Moves between items:
tj: χ>jm, ω>lp, φ>hj, α>br, κ>mz
hq: χ>dt, ω>pn, φ>ml, α>mr, κ>gb
jj: χ>tj, ω>nb, φ>lp, α>gt, κ>hp
gm: χ>fq, ω>gt, φ>br, α>bh, κ>tj
tb: χ>gt, ω>hl, φ>qf, α>hp, κ>nb
bh: χ>sg, ω>mz, φ>gm, α>jm, κ>br
dq: χ>hp, ω>hq, φ>dt, α>nb, κ>hl
zf: χ>rq, ω>rt, φ>ft, α>gp, κ>nr
cl: χ>nb, ω>gz, φ>mr, α>hl, κ>hq
rq: χ>rd, ω>ft, φ>sq, α>dr, κ>rl
hb: χ>pf, ω>gg, φ>nc, α>jl, κ>tr
jl: χ>rr, ω>fq, φ>hb, α>qh, κ>nc
dp: χ>rc, ω>rq, φ>rd, α>lz, κ>dl
gb: χ>cl, ω>jr, φ>gz, α>ml, κ>tq
lc: χ>rp, ω>cd, φ>lz, α>sd, κ>dp
qh: χ>rt, ω>sg, φ>jl, α>zd, κ>hb
nr: χ>rl, ω>pf, φ>hn, α>ft, κ>dn
mr: χ>dq, ω>tq, φ>hq, α>cl, κ>ml
dn: χ>zf, ω>qh, φ>rt, α>hn, κ>rr
dt: χ>tb, ω>ml, φ>hl, α>dq, κ>cl
rd: χ>sd, ω>sq, φ>dl, α>dp, κ>cd
gt: χ>br, ω>qf, φ>jj, α>mz, κ>lp
qf: χ>jj, ω>cl, φ>nb, α>tb, κ>dq
nb: χ>lp, ω>mr, φ>dq, α>qf, κ>dt
ml: χ>hl, ω>rp, φ>gb, α>hq, κ>gz
rl: χ>cd, ω>hn, φ>gp, α>sq, κ>zf
rc: χ>tq, ω>rd, φ>sd, α>jr, κ>lc
dr: χ>dp, ω>zf, φ>rq, α>cd, κ>sq
cd: χ>lz, ω>gp, φ>dr, α>dl, κ>rq
tq: χ>hq, ω>sd, φ>pn, α>gz, κ>rp
mz: χ>gm, ω>tb, φ>gt, α>hj, κ>jj
hj: χ>bh, ω>hp, φ>mz, α>tj, κ>gt
zd: χ>dn, ω>tr, φ>qh, α>pf, κ>jl
hl: χ>qf, ω>gb, φ>cl, α>dt, κ>mr
lp: χ>hj, ω>dq, φ>hp, α>jj, κ>tb
sq: χ>dl, ω>nr, φ>rl, α>rq, κ>gp
dl: χ>lc, ω>rl, φ>cd, α>rd, κ>dr
ft: χ>sq, ω>rr, φ>nr, α>zf, κ>hn
rr: χ>nr, ω>hb, φ>pf, α>rt, κ>zd
hn: χ>gp, ω>zd, φ>dn, α>nr, κ>rt
nc: χ>zd, ω>jm, φ>tr, α>hb, κ>sg
tr: χ>qh, ω>bh, φ>sg, α>nc, κ>fq
jr: χ>gz, ω>dp, φ>rc, α>rp, κ>sd
jm: χ>tr, ω>hj, φ>bh, α>gg, κ>gm
hp: χ>mz, ω>dt, φ>tb, α>lp, κ>qf
lz: χ>jr, ω>dr, φ>dp, α>lc, κ>rd
fq: χ>hb, ω>br, φ>gg, α>sg, κ>jm
gp: χ>dr, ω>dn, φ>zf, α>rl, κ>ft
rp: χ>gb, ω>lz, φ>jr, α>pn, κ>rc
pn: χ>ml, ω>lc, φ>rp, α>tq, κ>jr
sd: χ>pn, ω>dl, φ>lc, α>rc, κ>lz
rt: χ>ft, ω>jl, φ>rr, α>dn, κ>pf
sg: χ>jl, ω>gm, φ>fq, α>tr, κ>gg
br: χ>gg, ω>jj, φ>tj, α>gm, κ>hj
gg: χ>nc, ω>tj, φ>jm, α>fq, κ>bh
gz: χ>mr, ω>rc, φ>tq, α>gb, κ>pn
pf: χ>hn, ω>nc, φ>zd, α>rr, κ>qh

The rows follow the links: the fewer symbols apart two items are, the more alike their rows tend to be.

Each row is also shifted at random along 3 hidden directions that mean nothing.

Some items, each with a row of numbers:
lc: -13   21  -23  -24   49   12   -3   -5  -25   37  -29  -11   17  -11    0   21   -8  -14  -16   46  -36   10   16   16   52  -35  -19   -3  -12  -27  -22    5    9   -2   21   10  -21   20    0   -5  -17  -19    9  -25   -9   23   11    9
rt:   9   12   18  -12   13    9  -42  -15   54  -51    4  -35    0  -14  -13  -21   -6   22    8   47   11  -16  -26   21   10   20   44   54  -27    3   20   12   23   42  -19  -13   -2  -17   -8  -18   35   47   19   35  -27  -21    9    1
hn:  -5   26   38    8   24   -8  -21  -19    5  -31   -2    1  -21  -16    4  -41   -8    3    5   26   32   37    7   27   13   13   19   40  -26    6   -3  -12  -17   33   -4    1   17  -17  -14  -41   30   31    9   14  -16  -54   -4   34
gp:  33   21   12   -3   25    3  -11    4    2    4   17   11  -11  -10    8   21   -4    1  -40    2    3   42   40   38   51   29   -8   15  -27  -16   -8    1    0   45   28    0   37   17   31  -44   14  -32    2   -2  -53   27    1   13
qh:  59   -6   21    4   15  -15  -13   -2   36   10   14   30   -4  -18  -17  -16    2    3  -27  -29    4   -4   26   17    9   34  -20  -15   22  -33   -1  -13   22   25    0    4   39   26   26    0   22   37  -26   14  -24   17   28   -2
cd:   8   34    4   -5  -33  -19  -10   25  -23   -8  -59   37   -2  -14   24  -29    4    9  -23   22    5   33   24   22   51   21    1  -28  -36   -9  -68  -21    1   11   19   44  -13    4   33   12  -44   -6   49   25   42  -37   -7   41
zd:  45    0   11   -4   24    0  -27   -9   55   -5    6    7   14  -23  -24    0    0   21  -16   -6   -8  -32    4   15   11   47   -4   12   17  -39   11    2   38   34   -8   -9   34   15   21    8   31   30  -26   30  -39   25   34   -6
ml: 115  -25  -21   15   24  -12    6   10  -28   47  -54   23    6    0   32   23  -14   -2   12   -6  -19  -26    3  -22   11  -34  -41  -25   21  -40   -1   10    8  -18   37   13  -13   20   38   10  -50    9   10  -28   33   23  -18  -26
qf: -15  -18  -20   13   22    2   21   -4  -37   26   13   -5  -10   29   22   22    1  -14   41  -40    5    2  -14  -26  -39  -14  -25    9   12   14   53   -1  -31  -20   -4  -15   21   -7  -14  -15    9   -9  -33  -52  -10    7  -14  -19
jr:  59    9   -2   -1  -14   39    5   -4   -9  -10   -7  -55  -11   15    7   28  -13  -19   -4   21   21   23   -3    9   24  -61   46   27  -36   17    7   35  -23   -6   27   16  -28  -17  -25  -19  -17  -34   23   -9   -5    6  -38  -21
hl:   7   -1  -24    7    0    4   -6  -10    1  -23  -20  -22    6   14   13   11    6   16   49   23   -7    5  -55  -12  -32  -31   20   29  -25   25   26   28   -6  -30  -11   -9  -33  -24  -33   10  -17   15   12  -23   28  -13  -26  -28
gb: -74   44  -47    8  -23  -11   -1   -2    3   54  -10    6   34  -20   -7   37   36   52    5  -48   14    6   17   -7   18  -23  -17  -31   10   -4   26   38   18  -39  -21   29   20    0  -18   63  -24  -18  -29  -14   -6   27   28  -21
jm: -44  -48   -3  -15   34   28   12  -18   13    4   40  -43    8   16  -41    3  -25  -34    6   16  -32  -82  -11  -27  -37  -10  -16   21   47   -8   18   -9   14    6  -19  -46  -12   17  -13   -5   39   14  -35   -5  -23   17   32  -15
dr: -52   50   -1  -11  -43  -16   -8   22  -16  -13  -23   17    5  -13   14   -3    5    5  -28   25   -5   -5   23   -1   57   19   23  -27  -10  -11  -62    0   27    5   15   28  -27  -10   42   25  -33  -10   55   60   26  -31   -4    7
bh: -26  -40    4  -22   41   -2    5   -2    4   17   24    1   10    0  -29  -15   -5  -28    3   10  -48  -28  -11  -12  -31   12  -40   -2   32   -6    4  -28    6   -8  -19  -37   -4   25  -13    1   32   18  -41  -20  -13   18   32   12
tq: -21   25    6   28  -31  -11   18    9  -48   45  -31   -4  -15   13   16   15   -6  -16    8  -41   35  -29   40  -49   22  -60  -23  -32   27    1   -9   10  -35  -27   15   48   -6   -1    8   23  -47  -11   14   13   42  -24  -13  -20
sd: -20   29  -21  -26   19   31  -17   -6    8    5   -3  -55   12   -3  -19   30    5   16  -15   42  -11   26    2   37   37  -36   32   25  -36    2   12   37   21   -8   10   -5  -27    5  -36    2   -8  -28    4  -24  -32   32    5    0
rc: -18   28  -22  -13    0   49  -12  -20    3  -10    3  -70    9   10  -18   47    8   12   -5   42    4   14  -14   24   27  -47   54   37  -36   17   26   49    7   -3   13    0  -28  -12  -37   -2   -2  -30    3   -7  -33   24   -1  -23
dl: -16   44  -18    7  -11   -1  -18   16  -20    8  -62  -25    2   11    9  -21    8   35   12   -8   23  -30   15    0   38    0    7   38  -17   -2   -2   -7   -6   16  -16   43   -8  -31   11   21   -7   16   20   12   -7  -49   39   -1
lz:  -6   20   -9  -20   59   -3    9   12  -58   48  -58   -7   -5    2    8    0  -29  -34   -4   33  -19  -51   49  -22   55  -37  -45  -13   26  -47  -34  -21   -7    4   38   21  -18   15   29    2  -40   -2   13  -21    7   -8   16    8
dq: -67   -1   -6   21    8   -6    7   -9  -32   -3   -7  -14  -10   12   19    2    6    7   55   -9   10    4  -23  -26  -44  -40   -1    4   -1   33   36   12  -24  -45  -20  -15   -6  -20  -34    8   -6    7   -9  -27   28  -26  -23   -5

Where do the symbols, taken in turn from left to right, take each start?
Answers are names.
  9   14   -8   23  -43   24   14   -4  -26   10  -23  -45  -17   33   14   22   -4   -3    7  -39   54  -39   19  -40   14  -69   28   15   -2   28   27   21  -42   -9   13   27  -16  -32  -14   12  -27  -13   12   -4   12  -27  -11  -32
ω χ φ α => rp
  9   25   -5   -2   46  -13    1   12  -50   45  -70    1    2   -5   22  -21  -11  -10   -3   15  -17  -14   42   -1   50  -23  -51   -6   -1  -35  -27  -29  -13    3   19   29  -11    8   22   -3  -40    6   16  -24    5  -15   20   27
ω φ α χ => rd
 -5   42  -11   -1  -34   11  -14   18   12  -16    2    0   -2    0    3   18    5   14  -26   15    6  -14   12    9   44   26   40   15  -18   -3  -19   19   22   24   17   21  -16   -9   37    1  -12  -26   37   50  -15   -3    8  -13
φ ω ω => pf
 48   23  -29   -3   24   16  -14    5  -25   25  -84  -48   -2   41   15  -16   -8   26   20  -10   39  -61    9  -12   38  -15    0   83  -22    2   37   -8  -29   32  -10   33    1  -25   -9    4    1   25   -4  -14  -43  -41   48  -13
κ χ => lz
-14   16  -51   -9    9   14  -15  -13   27    2   -7  -29   34   -2   -2   38   27   52   39   18  -18  -17  -47   -5  -18  -22   22   15   -8    8   42   60   34  -36  -26    1  -25  -15  -21   49  -12    7   -7  -14   -1   23    6  -46
α ω φ => tq
 -7   21   22    3   19    5  -40  -21   19  -55   -8  -27  -15   -4   -5  -34  -26   -3   22   26   22  -37   -8   -2   15    3   39   58  -16    2   12   -1   -4   45  -10   -4   -4  -27  -14  -36   34   50   12   20  -17  -46   -6   -7
α φ φ => rt
 19   32   -6  -14   11   20  -15   15   10   -3   24  -14   -7    2    7   33   -8   -2  -34    7    9   -2   29   21   45   29   23   29  -15  -16   12   15   16   40   26   13    9    7   36  -31   15  -34   15   23  -61   29    9  -18
χ κ ω => ft
  -7    12    11    -5    20    16   -25    -6    40   -31     4   -30     8    -9   -24   -11   -31   -10    13    35    -6  -116   -11   -33    -2    11    21    46    30   -30     4    18    28    43    -6   -10   -17     1    22     2    31    57    11    47   -17   -19    30   -37
ω φ ω ω => hj
 -2   -5  -23   -5    3   -8    0    6  -13   -5  -23    9   20    1   23   15   -6    1   34   43  -28  -15  -39  -24  -16  -31    6  -19    0   -2  -11   30   17  -46    2    1  -49   -6   -5   27  -39   13   32   -5   59   -7  -37  -15
φ χ α => nb
 25    8    8  -12   29   -1  -25   -4   47  -16    1    6   18  -11  -24   -2  -25   -9   -3   24  -14  -74    1   -9   11   18    2   16   31  -40  -10   16   33   31   -1  -10    3   16   34   -2   18   48   -1   41  -18    4   32  -19
α χ κ => dn
-12   45   -9  -17  -28    8  -23   20   31  -13   27   25    9  -23   -3   38   27   35  -53   27   -4   81   16   55   53   49   34   -2  -55  -10  -22   20   46   24   22    3   12    6   17   -7   -4  -51   24   27  -35   43   -8   20
α χ χ => sd
-142    59    -1    18    18    24   -12   -21    -9     8    18   -53   -23     5   -11     8    -9     4    12   -28    41   -62    27   -27    23    -3     6    62    17   -11    42    14   -16    49   -23     8    34   -25   -12   -16    55    11   -23    20   -77   -26    43   -15
φ α => ft
-69   42  -27   23  -33  -12    2   -5  -13   42   -9    3    6  -14    4   27   32   41   11  -64   32   14   17   -7   17  -30  -11  -35    5    3   16   25   -1  -34  -12   28   14   -1  -22   55  -20  -13  -11   -5    6    4   16  -14
χ α => cl
-33   30   24   22   36   11  -10  -18  -14  -11   -6  -40  -30   17    1  -19  -27  -26   15   -9   48  -60   25  -24   14   -9    9   76   12  -12   34  -12  -42   50   -2   10   18  -23    3  -39   38   35  -10   11  -45  -55   17  -11
χ α χ κ => dr
